Each row comes from the steps of one walk. Every step used is in the known rows, and no mark comes twice. Write the walk behind each row, first mark first.
Each row is shifted at random along 7 fixed directions that mean nothing.
Known rows:
R-C-W-E: 135 190 48 495 215 278 107 175 241 -688 -26 -287 -320 240 -51 115 -197
 -105 -77 -55 -169 -200 140 -10 -479 265 121 -152 -171 -40 258 -339 -273
 385 -338 -20 -186 181 39 -383 -24 -89 -72 74 -3 -216 -259 196 -265 204
G-B-M-E-T-R-C: -337 135 278 -224 25 36 -140 70 -129 255 -278 280 -361 -286 12 -54 -19
 -89 51 -70 159 193 -16 -256 95 9 304 -80 88 -213 21 227 -37 383 39 129
 -294 -24 188 153 33 209 184 59 121 166 60 231 -116 303
G-W-R-T-E-B-M: -302 239 -54 -68 -332 204 36 90 -234 366 -133 -235 48 -94 -229 -117 -121
 34 -19 260 -484 79 212 106 232 -34 735 217 276 477 -190 488 -183 109 34
 -240 -230 -159 28 273 457 -533 -591 -376 229 111 -302 67 214 159
R-E-T-W-G-B: 444 204 -196 19 -110 137 64 201 161 -38 145 -115 -216 -202 -56 182 -30
 -303 45 -122 69 168 7 -26 -143 27 -199 -21 11 -356 -118 -254 -78 42
 -226 84 411 96 235 -194 -195 516 123 183 260 -117 -228 -55 -170 -83
T-W-E-B: -206 -90 -192 -131 -196 106 56 52 -261 220 -224 -21 -53 69 50 73 202 248
 172 -9 -327 -80 394 79 -205 -215 93 416 58 66 -105 141 -395 -9 -314
 -445 -37 -109 389 -56 116 -457 -396 -107 374 3 -60 -106 16 -209
C-R-E-M: -21 397 -4 -24 91 95 -95 -132 -70 -138 46 28 -277 24 -117 -172 -128 -149
 -23 59 -143 98 -34 -32 -65 114 -6 29 -38 135 26 128 -8 -223 -219 -84
 205 -11 127 -141 41 172 41 211 -130 68 -309 -21 88 213
T-B-M-E-G-W: -150 -158 205 -237 -137 -327 -425 -165 -156 32 -2 289 209 -62 246 37 324
 394 170 -128 259 73 -55 -37 17 -349 -310 -82 108 -368 19 -90 230 -213
 175 270 -115 -225 59 328 -342 6 463 -115 -1 -6 373 -63 163 -253
M-E-B-W: -60 -156 -79 -268 -114 -13 -123 116 -151 106 247 -155 41 -273 173 65
 -147 -211 -196 -14 -182 -35 -55 189 286 46 185 -418 -76 -132 39 263 149
 -79 -201 -17 -163 -78 -445 -7 158 21 -4 -212 -215 -194 -44 -380 57 -14
G-E-M-B: -531 -292 150 -8 -317 -150 13 62 -511 65 223 208 -219 -40 56 437 83 521
 90 -290 -90 -50 31 218 -244 -527 96 189 514 -529 -98 141 72 -166 185
 -101 -198 -186 -178 284 -79 22 20 -331 365 -130 222 -441 173 -384
G-B-E-T: -458 -295 148 -378 -259 -9 -155 240 -316 283 6 -5 56 -321 -26 -53 26 231
 43 -46 207 220 -165 -71 -15 -78 63 62 235 -279 73 265 182 11 197 51
 -209 -82 -15 71 187 377 196 -201 371 -67 56 -243 -27 -225
C-R-T-E-M: -81 29 226 17 124 144 -208 254 -107 -176 241 -41 -229 -262 155 -17 -241
 -13 120 54 97 302 -78 -158 -131 -215 60 25 280 -391 -158 -6 -84 0 -148
 117 180 -379 255 -333 -212 227 173 76 57 -271 -514 -335 -117 -8
R-W-E-T-B-M: -35 -223 303 6 55 -156 71 -306 -47 116 -297 -182 45 -182 11 54 156 226
 340 -89 -32 -306 162 -81 192 -6 -46 196 238 142 -301 215 -48 60 -76
 -344 -102 -355 246 -291 -43 -91 -59 -94 191 290 -60 308 -141 19
T-W-E-M-G-R: 117 25 -91 138 16 319 110 408 13 -227 -17 32 -222 5 32 -106 -188 -137
 -100 -11 -18 185 193 -76 -425 -200 -71 -48 -229 -248 -190 -389 191 32
 16 227 62 -59 53 226 -86 -85 -172 299 44 -293 39 -54 -126 -204
W-G-E-B-M: -135 263 -53 -26 -353 -23 -5 -93 -167 154 -77 -50 -18 160 -313 -156 16
 110 -59 31 -431 23 189 154 93 -65 287 135 42 294 -15 338 68 -54 -192
 -18 27 121 -123 647 377 -332 -498 -231 371 -9 103 34 254 27
B-W-E-G: -70 -459 262 -216 9 -99 195 -159 -162 -63 -54 -358 -70 -168 238 -5 -96
 128 188 12 177 -84 -82 -5 70 69 -327 54 203 20 -197 237 290 -289 85
 -160 18 -160 113 -488 3 117 177 -78 -90 -123 -150 46 -174 -79
T-R-C-G-B-E: 117 -63 192 89 208 -102 182 -437 34 -6 -101 -83 -190 19 -41 -3 -44 -380
 144 -24 91 -35 -145 -207 160 457 27 -6 -86 225 10 313 -108 -81 -3 -220
 -36 134 182 -471 177 93 71 127 -114 110 -279 164 -164 430
E-G-B-W-R-C: 377 -17 -327 261 141 91 44 153 386 -84 -90 110 270 144 -58 58 40 73 -209
 208 230 -77 -151 19 155 65 -82 -30 -136 -63 347 -504 -76 259 203 196
 135 426 34 -97 -3 294 1 -31 -177 -45 224 243 -121 107
R-C-T-B-M-E-G-W: 91 328 181 -93 133 4 -387 4 346 -472 49 -9 -28 -28 130 -132 -141 -69 -35
 -140 13 62 -217 -159 -65 95 -72 -390 -5 -125 342 -317 169 161 18 380
 -226 -97 86 129 -401 251 294 121 -234 -104 25 171 -129 -7
T-B-W-G-E-M: 440 -12 26 212 -8 -87 252 -430 274 -131 18 -194 -4 68 -150 21 -17 -422
 -7 24 -311 -189 191 210 351 318 -212 -125 -95 94 -185 48 346 -56 -111
 -12 175 116 -59 66 147 -72 -278 73 -88 63 -74 188 135 248
M-B-W-R: -313 -200 -379 -13 42 27 -125 118 87 212 -115 266 250 220 -193 -25 194
 215 -231 227 94 -25 166 52 -86 53 29 -20 -287 95 221 -108 -308 317 -223
 -73 -192 242 -118 235 105 -178 -72 -141 -220 140 353 14 93 86
G-R-W-E-B-M: 272 125 -138 122 -60 -238 -39 -207 -86 257 630 184 74 -76 147 -4 198
 -268 -271 -100 -15 227 145 -11 341 77 -144 -215 -183 -300 61 3 -340
 -314 -191 -79 379 129 128 184 -162 -4 335 138 -11 6 65 -123 44 -31
E-G-B-W: -219 7 -150 -66 -160 141 118 45 1 35 -147 25 -88 80 -93 42 25 -105 -14 3
 -135 -38 15 71 -46 139 112 52 -25 -73 162 -5 248 78 134 52 -48 250 20
 241 194 -37 -197 -182 2 11 75 186 1 154
C-R-T-E: -307 54 -13 -91 19 166 -91 162 -114 5 -36 -358 169 3 -12 -115 -242 200
 199 180 -104 47 -188 -62 -69 -89 455 300 137 366 -26 439 -214 -95 -94
 -160 70 -250 -69 -415 348 -259 -154 -199 -100 -106 -508 -303 95 95
W-E-B-M-G-R-C-T: -85 26 96 -201 116 -247 -9 -56 -31 9 112 80 56 52 160 -156 -72 166 -126
 -139 107 117 -259 -180 -52 11 -210 14 -26 175 262 -39 59 -135 167 -87
 -50 -37 170 10 -119 109 205 277 -55 60 306 67 -234 -311
T-E-G-W-R: 189 -5 -65 182 -70 206 221 136 85 -16 -72 -242 129 118 -87 -38 -130 93
 70 295 -42 -147 145 184 38 -101 128 131 4 262 -203 -49 -156 -8 190 43
 105 10 -118 -93 175 -390 -432 -175 -155 -116 -233 42 203 62
C-W-G-R-T-B: 232 -42 -454 255 -105 -77 471 -300 -176 135 525 -92 -78 298 169 293 21
 -570 -146 -119 -455 159 250 234 42 321 297 64 7 53 -334 322 -288 -55
 -151 -304 132 119 -227 -184 149 -387 -64 -20 165 -156 -207 -321 227 107
E-G-W-R: 85 221 -287 -186 -111 61 -110 60 -22 150 48 231 168 153 83 -331 0 -4
 -283 271 7 439 -51 -49 -9 78 -77 54 -132 216 160 59 -119 -142 136 153
 196 215 64 164 38 59 150 78 -90 -97 84 -80 203 -98
C-G-E-T-B-W-R: 50 -138 -114 274 45 322 -119 315 223 95 -185 46 1 198 -232 -309 66 -54
 -20 203 -58 160 186 -123 -146 161 -41 -20 -203 12 -58 -162 -195 436 -30
 90 -52 135 -118 171 38 252 -152 -15 398 -125 -35 -34 -28 193
B-M-G-W-E: -172 -23 276 -40 -80 -265 -158 -43 -47 -123 -158 -30 391 114 16 -111 69
 362 -41 3 157 9 -195 -45 -158 -41 -213 9 -185 241 293 127 406 -251 206
 196 6 61 -115 297 66 -252 222 -32 -220 71 320 115 76 -229
C-W-E-T-B: 41 -166 -188 -260 -55 -166 -20 -151 -101 262 -25 38 292 65 181 -106 256
 213 83 124 -77 -33 71 0 -29 -36 -281 315 -75 246 -15 223 -318 -104 -121
 -273 141 -145 123 -288 4 -106 20 86 273 75 88 -238 152 -332
T-E-G-B: -106 488 -397 -240 -188 104 -36 -18 42 305 -73 400 -203 174 -83 -83 235
 -258 49 63 -212 285 192 47 -128 31 -44 285 -279 -143 167 -66 -255 -48
 -278 71 338 261 531 468 -20 -358 -234 213 163 202 -5 159 189 255
R-T-E-M-G-B-W: 15 331 -86 -166 -178 531 -143 647 162 -275 40 -352 -144 -483 -91 -117
 -653 -382 -159 145 -304 269 -417 -53 -93 -74 488 -287 116 -154 2 -69
 714 52 130 530 -50 -255 -187 250 92 275 -336 -61 26 -369 -381 -97 -192
 40
G-B-M-E-T: -70 -254 369 25 -122 -113 329 61 -223 122 202 -308 -184 -366 -43 305
 -332 -242 -41 -151 -97 -265 6 213 399 41 444 -386 139 -185 -190 421 391
 264 81 129 -149 -109 -682 171 316 -16 -393 -271 -88 -181 -14 -197 46 76
R-E-M-B: -255 441 -474 -127 -243 119 -401 284 -154 41 181 510 -137 16 -128 152
 116 206 -175 -17 -196 169 21 167 -255 -400 113 61 22 -382 128 -211 -112
 -170 -348 128 88 0 -12 505 -169 102 -1 -31 233 29 120 -252 209 -73
W-E-G-R: 421 89 -90 -28 174 -157 135 -99 335 -186 112 -25 406 156 -30 -320 -32
 235 -48 261 474 -159 -229 -57 215 -65 -577 34 -327 277 87 -340 107 -351
 205 274 560 117 -157 -250 195 213 59 339 -456 -13 286 16 25 -177
M-G-B-E-T-W-R: 38 -440 79 -7 112 -16 359 39 -41 393 -183 107 -124 -87 -51 222 257 -354
 12 -137 268 21 343 108 -67 238 -220 -21 -180 -223 -163 -122 -74 373 -74
 -140 -76 226 174 5 -187 -127 1 209 67 208 164 102 -95 -8
B-E-M-G: 92 -168 153 245 238 -244 -40 -43 102 -159 -68 405 180 131 -78 281 325
 -37 -65 -106 308 -293 204 308 -20 -16 -435 -139 -350 -324 107 -443 362
 15 -206 221 76 241 -150 266 -145 -286 79 127 -314 262 346 104 108 49
C-R-E-T-B: -38 189 -332 -107 -49 328 -328 289 -72 238 122 134 -56 -12 22 -216 -80
 -86 7 114 -275 328 -48 -37 -1 -53 316 55 1 -63 -60 184 -278 -7 -230 -7
 157 -177 -73 -47 -47 138 -17 41 348 -208 -362 -346 131 116
E-M-G-W-R: -6 34 302 63 146 -56 223 -107 27 -238 -393 127 -161 83 -86 -73 -87 35
 -77 30 98 -50 28 -36 -236 116 -257 -28 -3 249 -57 -170 394 148 334 37
 -208 18 53 -9 -16 54 -32 228 -291 218 268 344 -90 -77
E-B-M-G-W: -539 -143 321 -70 -190 -162 -347 162 -273 -63 -385 326 160 67 -10 68 242
 672 120 -175 114 -94 -75 -76 -375 -419 -9 123 204 -111 197 -164 405 22
 403 86 -431 -157 1 493 -48 -145 105 -310 160 124 530 153 -65 -405
M-B-E-G-R: -267 -384 0 -242 -130 -67 420 -203 -342 275 356 -42 -362 -108 54 148 -93
 -355 -29 -210 49 16 110 203 238 116 117 -251 152 -218 -401 264 109 -232
 52 -193 -204 -79 -373 45 54 -149 -43 -17 -85 -76 -3 -174 44 61

Write each row's walk:
-93 -87 275 203 61 51 -185 185 112 -533 -9 -7 -410 -99 -4 147 -145 81 25
 -289 146 8 -271 -235 -352 -94 -195 -290 257 -503 144 -407 203 97 113 55
 -292 -84 -44 -98 -329 776 344 -4 147 -170 -10 -6 -452 -82 => R-C-G-E-M-B-W
223 -207 190 -79 104 -80 27 9 140 45 61 -131 197 -245 82 -27 -174 -210
 -25 33 305 -101 -376 -137 385 135 34 -334 83 199 -76 220 -64 -119 263
 -75 -62 -106 -547 -519 20 404 199 -34 -236 -28 -252 -222 -148 -26 => M-B-E-T-R-C-G-W
150 276 -60 -88 172 -153 -338 -16 151 -323 164 198 45 63 139 -225 92 -9
 -198 -58 493 135 -213 -257 -150 -44 -307 -334 -342 -133 341 -482 -25
 -78 33 356 -27 178 -67 117 -192 347 669 265 -344 -5 362 94 -50 -97 => B-M-E-G-R-C-W
132 49 -8 348 -10 393 -202 355 -61 -224 136 -133 -104 -49 -6 -76 -248
 158 -109 249 -270 -85 138 -71 -98 -262 543 -100 93 -27 -10 -69 -349 233
 -165 164 -167 -166 -58 35 -20 -248 -395 -280 362 -530 -286 -102 -57 -1 => T-R-C-W-E-B-M
-100 -455 234 -29 62 -468 -121 -122 -245 119 426 -11 372 -134 308 340
 241 495 253 -309 412 -218 -222 -47 -114 -446 -343 170 239 -230 -43 -135
 -85 -464 364 -210 51 -331 142 -195 -385 -59 490 -194 -176 119 206 -257
 -44 -593 => C-T-E-B-M-G-R-W
-411 179 93 -246 -57 -58 -157 -33 -218 275 -266 268 -161 -85 0 -33 241
 59 24 -59 129 88 33 -208 -166 -25 194 98 -9 11 186 232 -298 281 56 -34
 -319 130 186 170 9 35 283 -27 177 290 184 138 82 94 => G-B-M-E-T-R-C-W
-81 187 -5 146 13 328 279 244 17 -225 -138 60 -415 28 -80 -25 -261 -129
 22 -65 -285 98 112 42 -242 -100 180 24 155 -154 -399 -241 380 199 94
 185 -137 -265 -24 130 -42 -52 -352 289 293 -99 5 114 -169 91 => W-E-M-G-R-T-B
489 265 29 113 206 -184 -23 -182 523 -596 -205 -330 478 187 -133 -35 -3
 402 113 4 209 -382 -251 -90 -163 -75 -511 334 -29 501 365 -379 1 -132
 82 -36 320 164 252 -442 89 351 49 147 -332 173 66 107 -48 -417 => R-C-T-W-G-E-M
129 -152 -161 -288 -36 -179 91 -154 -9 440 63 -4 339 -226 -38 60 213 -32
 16 52 280 -114 -6 134 359 -56 -127 -21 63 172 -340 308 -363 -221 -223
 -182 199 -26 -257 -276 -145 37 196 -101 -97 257 -80 -194 167 -45 => M-B-E-T-R-W-G
-403 -149 -57 -426 9 215 -262 203 -123 -109 160 -32 -423 -164 413 -173
 -190 -107 32 -261 52 507 -215 -306 -331 62 4 -213 242 -461 -7 -70 36 46
 181 21 -548 -242 292 -181 -382 547 666 94 149 -295 -110 -105 -301 -45 => M-E-G-R-C-T-B-W
262 -265 -15 -64 291 -211 -16 -290 279 -123 131 -9 106 77 403 114 167
 -32 119 -100 129 -28 -84 -38 91 248 -595 68 25 -167 194 -198 -144 -90
 -123 -186 158 20 549 -596 -490 185 440 222 -103 32 -85 127 -245 -38 => R-C-T-B-W-E-G
-175 95 -193 -142 -322 240 86 221 -312 411 94 -146 -135 -192 -93 -33
 -235 41 24 254 -252 344 30 44 128 -240 616 291 364 38 -304 373 -70 39
 23 122 80 -170 168 349 148 -254 -490 -278 442 -246 -279 -102 160 101 => W-R-T-E-G-B-M
210 -36 75 479 125 158 106 83 143 -323 -174 -221 -112 153 -165 -58 -175
 -12 -102 96 -63 -65 -29 -64 -88 158 38 -21 17 173 49 -123 29 162 156
 -87 -124 232 -124 -165 186 349 -97 -84 56 -100 -166 120 -136 200 => B-W-R-C-G-E-M
186 189 187 330 13 48 -97 11 114 -145 -225 -6 96 136 -100 -182 -9 207 59
 176 -70 -143 -3 -197 70 -96 106 41 6 311 55 -7 -225 18 123 -9 26 -3 33
 -39 71 -70 -246 -91 148 -70 -133 183 -117 98 => T-R-C-G-W-E-B-M
121 50 -32 280 182 119 3 198 220 128 -533 137 185 219 -175 -4 168 29 -49
 1 82 -97 199 -12 -64 29 189 190 -294 303 168 -208 -106 417 -10 -39 -81
 338 -23 288 144 -323 -155 60 -2 299 242 376 8 80 => B-M-G-E-T-W-R-C
-73 64 -31 51 -85 202 -65 58 -19 -196 -104 -231 -7 -71 -108 -87 -128 229
 177 -65 -57 -271 -15 -17 3 -337 377 -152 129 22 -342 -150 184 -28 195
 198 -319 -333 -373 229 48 -86 -192 -263 -40 -116 85 102 57 50 => T-B-M-E-G-R-W
7 -75 488 106 332 -272 -248 -314 120 -186 142 122 31 53 100 -33 46 -33
 143 -220 258 171 -307 -213 -3 132 -254 -155 10 -157 163 -27 310 -73 19
 258 156 -163 72 -33 -374 133 567 281 -168 21 130 -30 -103 16 => C-R-T-B-M-G-E
111 -88 -386 -199 113 15 -369 -47 128 115 213 126 288 103 108 -139 222
 274 23 221 187 177 -116 -23 -90 -5 -471 205 -11 12 100 -235 -232 -231
 -86 37 214 6 442 -212 -414 329 430 45 17 -9 2 -103 113 -118 => C-T-B-W-R-E-G
